Below are the code and all the weights of a small trained network. Each question names an input and a target symbol and asks about switching units off, where a switched-off unit gives its printed mean instead of its output.

import numpy as np


def w(rows, s, z=0):
    codes = np.array(rows[::2]) - 128.0
    scale = np.full(codes.shape[1], s)
    scale[-1] = z or s
    return codes * scale


def norm(h):
    return h / np.sqrt((h * h).mean(-1, keepdims=True) + 1e-5)


def f(y):
    return np.maximum(y, 0)


def softmax(a):
    e = np.exp(a - a.max(-1, keepdims=True))
    return e / e.sum(-1, keepdims=True)


def log_softmax(a):
    a = a - a.max(-1, keepdims=True)
    return a - np.log(np.exp(a).sum(-1, keepdims=True))


def net(x, mask):
    ids = ['ΔΞΠεθστ'.index(c) for c in x.split()]
    T = len(ids)
    res = E[ids] + P[:T]
    u = 0
    for l in range(3):
        q, k, v = (norm(res) @ M[l].T for M in (Q, K, V))
        z = softmax(np.where(np.tri(T) > 0, q @ k.T / 4**0.5, -1e9)) @ v
        res = res + np.where(mask[u], z, O[l][:, -1]) @ O[l][:, :-1]
        u += 1
        y = f(norm(res) @ A[l][:, :-1].T + A[l][:, -1])
        res = res + np.where(mask[u : u + 8], y, B[l][:, -1]) @ B[l][:, :-1]
        u += 8
    return log_softmax(norm(res)[-1] @ U[:, :-1].T + U[:, -1])


Q, K, V, O, A, B = {}, {}, {}, {}, {}, {}
E = w([
[144,63,139,190,160,202,80],'Δ',
[144,240,158,156,222,93,100],'Ξ',
[102,138,112,200,64,174,177],'Π',
[147,123,66,105,106,197,71],'ε',
[122,84,75,153,109,172,185],'θ',
[149,78,60,101,199,176,131],'σ',
[118,254,110,122,150,69,163],'τ',
],0.009)
P = w([
[108,108,244,68,114,176,173],'0',
[92,108,111,212,110,168,144],'1',
[21,162,135,157,133,222,100],'2',
[186,79,124,136,80,111,121],'3',
[224,79,164,45,69,176,167],'4',
[135,116,53,209,120,103,111],'5',
[10,168,74,189,152,176,112],'6',
[221,77,66,174,88,56,137],'7',
[253,69,140,75,64,114,193],'8',
[134,138,82,196,125,77,149],'9',
[13,163,51,228,148,144,106],'10',
],0.0078)
Q[0] = w([
[24,167,55,229,130,129,106],'0.h0',
[18,137,143,153,164,143,143],'0.h0',
[170,126,160,100,145,73,165],'0.h0',
[200,147,92,166,143,1,95],'0.h0',
],0.013)
K[0] = w([
[251,103,141,135,111,103,149],'0.h0',
[185,120,173,62,87,100,184],'0.h0',
[82,135,101,147,134,95,121],'0.h0',
[145,120,64,190,122,94,117],'0.h0',
],0.016)
V[0] = w([
[124,201,158,220,80,135,124],'0.h0',
[71,83,123,164,123,169,105],'0.h0',
[65,158,36,86,72,124,133],'0.h0',
[127,124,124,167,144,168,2],'0.h0',
],0.0064)
O[0] = w([
[56,181,60,146,236,195,184,5],'0.h0',
[46,141,69,143,131,72,67,208],'0.h0',
[123,206,124,166,70,207,56,108],'0.h0',
[2,135,176,205,161,104,123,198],'0.h0',
],0.0055,0.0032)
A[0] = w([
[129,181,26,188,43,129,213,105],'0.n0',
[214,87,58,116,124,194,95,113],'0.n1',
[89,27,154,64,181,115,62,106],'0.n2',
[165,245,186,126,65,3,81,5],'0.n3',
[130,75,87,64,195,206,224,95],'0.n4',
[199,65,111,214,55,203,157,114],'0.n5',
[115,22,56,168,137,96,144,50],'0.n6',
[162,29,91,171,62,110,53,50],'0.n7',
],0.0046,0.0033)
B[0] = w([
[142,114,159,136,205,157,66,191],'0.n0',
[64,112,137,172,137,107,111,254],'0.n1',
[173,158,104,147,130,130,160,195],'0.n2',
[150,92,161,254,93,102,37,159],'0.n3',
[116,131,121,178,74,86,81,201],'0.n4',
[65,122,93,118,193,108,124,254],'0.n5',
[109,129,147,129,108,216,89,225],'0.n6',
[78,170,95,140,204,186,213,249],'0.n7',
],0.0066,0.0043)
Q[1] = w([
[172,158,109,175,112,160,160],'1.h0',
[167,230,215,71,147,2,123],'1.h0',
[67,86,95,160,117,246,212],'1.h0',
[165,210,97,115,122,144,123],'1.h0',
],0.0082)
K[1] = w([
[178,205,155,121,125,151,142],'1.h0',
[123,202,10,229,176,93,6],'1.h0',
[105,98,182,3,126,168,230],'1.h0',
[182,208,88,118,156,135,110],'1.h0',
],0.0068)
V[1] = w([
[146,135,82,80,20,126,197],'1.h0',
[160,169,51,177,140,54,191],'1.h0',
[206,164,145,36,171,109,82],'1.h0',
[179,2,108,124,170,71,91],'1.h0',
],0.0062)
O[1] = w([
[162,157,168,89,206,125,38,126],'1.h0',
[87,156,101,151,197,220,158,2],'1.h0',
[254,68,105,110,136,149,162,179],'1.h0',
[95,24,90,30,155,110,144,219],'1.h0',
],0.008,0.0054)
A[1] = w([
[70,40,141,161,78,160,193,36],'1.n0',
[255,229,129,126,237,226,96,62],'1.n1',
[127,142,87,104,83,143,99,105],'1.n2',
[183,55,112,90,123,80,89,123],'1.n3',
[179,77,130,119,103,165,195,103],'1.n4',
[106,126,91,187,165,137,103,155],'1.n5',
[174,87,187,163,17,41,19,3],'1.n6',
[44,51,133,73,80,122,137,34],'1.n7',
],0.0085,0.0053)
B[1] = w([
[161,146,36,105,104,107,56,177],'1.n0',
[254,97,113,114,202,139,68,176],'1.n1',
[97,49,139,139,173,122,158,142],'1.n2',
[59,172,166,184,142,168,171,255],'1.n3',
[111,211,172,162,62,180,158,167],'1.n4',
[158,124,188,75,68,135,117,231],'1.n5',
[157,33,199,147,39,98,77,226],'1.n6',
[116,97,26,153,181,115,110,205],'1.n7',
],0.0084,0.0067)
Q[2] = w([
[211,254,151,122,189,60,89],'2.h0',
[168,217,151,22,129,104,181],'2.h0',
[30,16,103,75,220,180,130],'2.h0',
[141,218,76,169,50,179,213],'2.h0',
],0.0075)
K[2] = w([
[157,170,136,218,221,128,92],'2.h0',
[99,230,100,100,199,117,122],'2.h0',
[110,92,131,2,133,112,138],'2.h0',
[142,202,105,177,64,102,219],'2.h0',
],0.0097)
V[2] = w([
[72,15,3,194,135,175,2],'2.h0',
[159,199,172,124,118,96,235],'2.h0',
[57,149,95,86,109,54,207],'2.h0',
[205,202,31,125,123,158,19],'2.h0',
],0.0037)
O[2] = w([
[218,254,125,44,46,16,89,248],'2.h0',
[85,39,141,147,147,201,106,44],'2.h0',
[161,136,85,203,191,117,84,93],'2.h0',
[61,159,33,32,58,167,141,1],'2.h0',
],0.0043,0.0027)
A[2] = w([
[155,125,104,140,87,181,107,81],'2.n0',
[118,179,113,102,166,176,171,92],'2.n1',
[85,179,129,109,166,87,217,74],'2.n2',
[140,163,125,113,86,121,104,97],'2.n3',
[66,148,146,157,136,78,119,66],'2.n4',
[126,158,170,151,130,147,126,107],'2.n5',
[96,131,151,35,165,119,76,2],'2.n6',
[87,9,139,124,210,177,247,126],'2.n7',
],0.015,0.0063)
B[2] = w([
[120,136,136,91,88,127,211,150],'2.n0',
[115,83,77,145,108,38,77,132],'2.n1',
[179,85,155,104,161,65,158,132],'2.n2',
[119,89,138,144,168,158,173,150],'2.n3',
[136,156,146,60,146,180,121,142],'2.n4',
[87,138,74,120,133,130,106,136],'2.n5',
[149,147,190,94,153,79,202,135],'2.n6',
[84,10,146,199,222,151,165,251],'2.n7',
],0.012,0.017)
U = w([
[111,174,187,40,176,43,159,54],'Δ',
[73,63,129,191,216,147,161,156],'Ξ',
[92,147,2,123,122,42,65,149],'Π',
[44,226,140,150,126,204,60,215],'ε',
[121,144,103,119,46,174,247,12],'θ',
[134,95,199,156,32,68,61,101],'σ',
[237,160,91,121,156,183,66,162],'τ',
],0.0069,0.0012)

Each question gives the input, a string of symbols that net reads in full, and the target symbol t.
The units are the heads (4 rows each of Q, K, V and O) and the neurons (one row each of A and B). Each row of codes is followed by its name. A weight is (code - 128) times the scale printed after its matrix; where a second scale follows, it is the last column's (O, A, B and U).
mask holds one flag per unit, layer by layer, with each layer's heads first. A switched-off unit (its flag False) gives its mean, the last column of its rows in O or B, instead of its output. The means were averaged over made-up inputs and are rounded, as every weight is.
A unit's drop is (log p(t) with every unit on - log p(t) with that unit switched off) / (log p(t) with every unit on - log p(t) with every unit switched off).
The circuit of an input: a set's keep is (log p(t) with only the set's units on - log p(t) with every unit switched off) / (log p(t) with every unit on - log p(t) with every unit switched off). Starting from the 12 units with the biggest drops (on a tie, the unit counted first), units are removed one at a time, each time the one whose removal leaves the highest keep (on an exact tie, the one counted first), for as long as the keep stays at least 0.8.
circuit, biggest first: the units of the circuit, biggest drop first
top k neurons: the k neurons with the biggest drops, biggest first
k most important neurons of layer l: the k neurons of layer l with the biggest drops, biggest first
input Π σ σ, target ε: circuit, biggest first : [1.h0; 2.n7]
input ε σ θ, target σ: circuit, biggest first : [1.h0; 2.n7]
input τ τ Ξ Δ Π, target τ: circuit, biggest first : [0.h0; 1.n1; 1.h0; 2.n7]
input θ τ ε σ σ Π σ, target Δ: circuit, biggest first : [1.h0; 2.n6; 2.n7; 0.h0]
input Π ε σ σ ε, target ε: circuit, biggest first : [1.h0; 0.h0; 2.n7]
input σ Δ σ σ σ τ, target σ: circuit, biggest first : [0.h0; 2.n7]
input Ξ σ σ, target θ: circuit, biggest first : [2.n7; 1.h0; 2.n0]
input Π σ Δ σ σ σ ε σ σ, target ε: circuit, biggest first : [1.h0; 0.h0; 2.n7]
input τ ε Π, target τ: circuit, biggest first : [0.h0; 1.h0; 1.n1; 2.n7]
input σ σ ε ε Π Ξ Ξ, target Π: circuit, biggest first : [0.h0; 2.n1; 2.n7; 1.n6]
input Ξ Δ σ Π σ ε θ, target θ: top 2 neurons : [1.n0; 2.n7]
input θ Π Ξ σ ε, target Δ: top 2 neurons : [2.n6; 2.n7]
input θ σ ε σ Δ ε Ξ τ, target ε: top 2 neurons : [2.n7; 2.n4]
input τ θ σ Π Ξ Δ ε σ τ σ, target τ: circuit, biggest first : [0.h0; 1.h0; 2.n7]
input σ ε Π Δ Δ σ ε τ, target σ: circuit, biggest first : [0.n3; 2.n7]
input Δ σ Δ σ τ σ σ σ σ Δ σ, target Π: circuit, biggest first : [2.n7; 2.h0]
input Ξ σ θ θ, target θ: top 2 neurons : [2.n7; 1.n0]
input Π σ Ξ, target Π: top 2 neurons : [2.n1; 2.n7]
input ε ε Π σ, target σ: top neuron : [2.n7]
input Π σ ε Δ σ Δ Δ, target ε: top neuron : [2.n7]
input Δ Π σ σ σ σ θ Ξ τ, target θ: top 2 neurons : [0.n3; 2.n7]
input ε σ θ σ ε, target σ: top 2 neurons : [2.n7; 1.n6]
input Δ Δ Δ σ τ, target Δ: 2 most important neurons of layer 2 : [2.n7; 2.n2]
input θ ε Δ ε Δ σ θ, target Δ: top 2 neurons : [2.n6; 2.n7]
input Δ Ξ τ, target Δ: 3 most important neurons of layer 2 : [2.n2; 2.n7; 2.n4]
input τ τ σ ε τ σ σ Δ, target τ: top neuron : [1.n1]
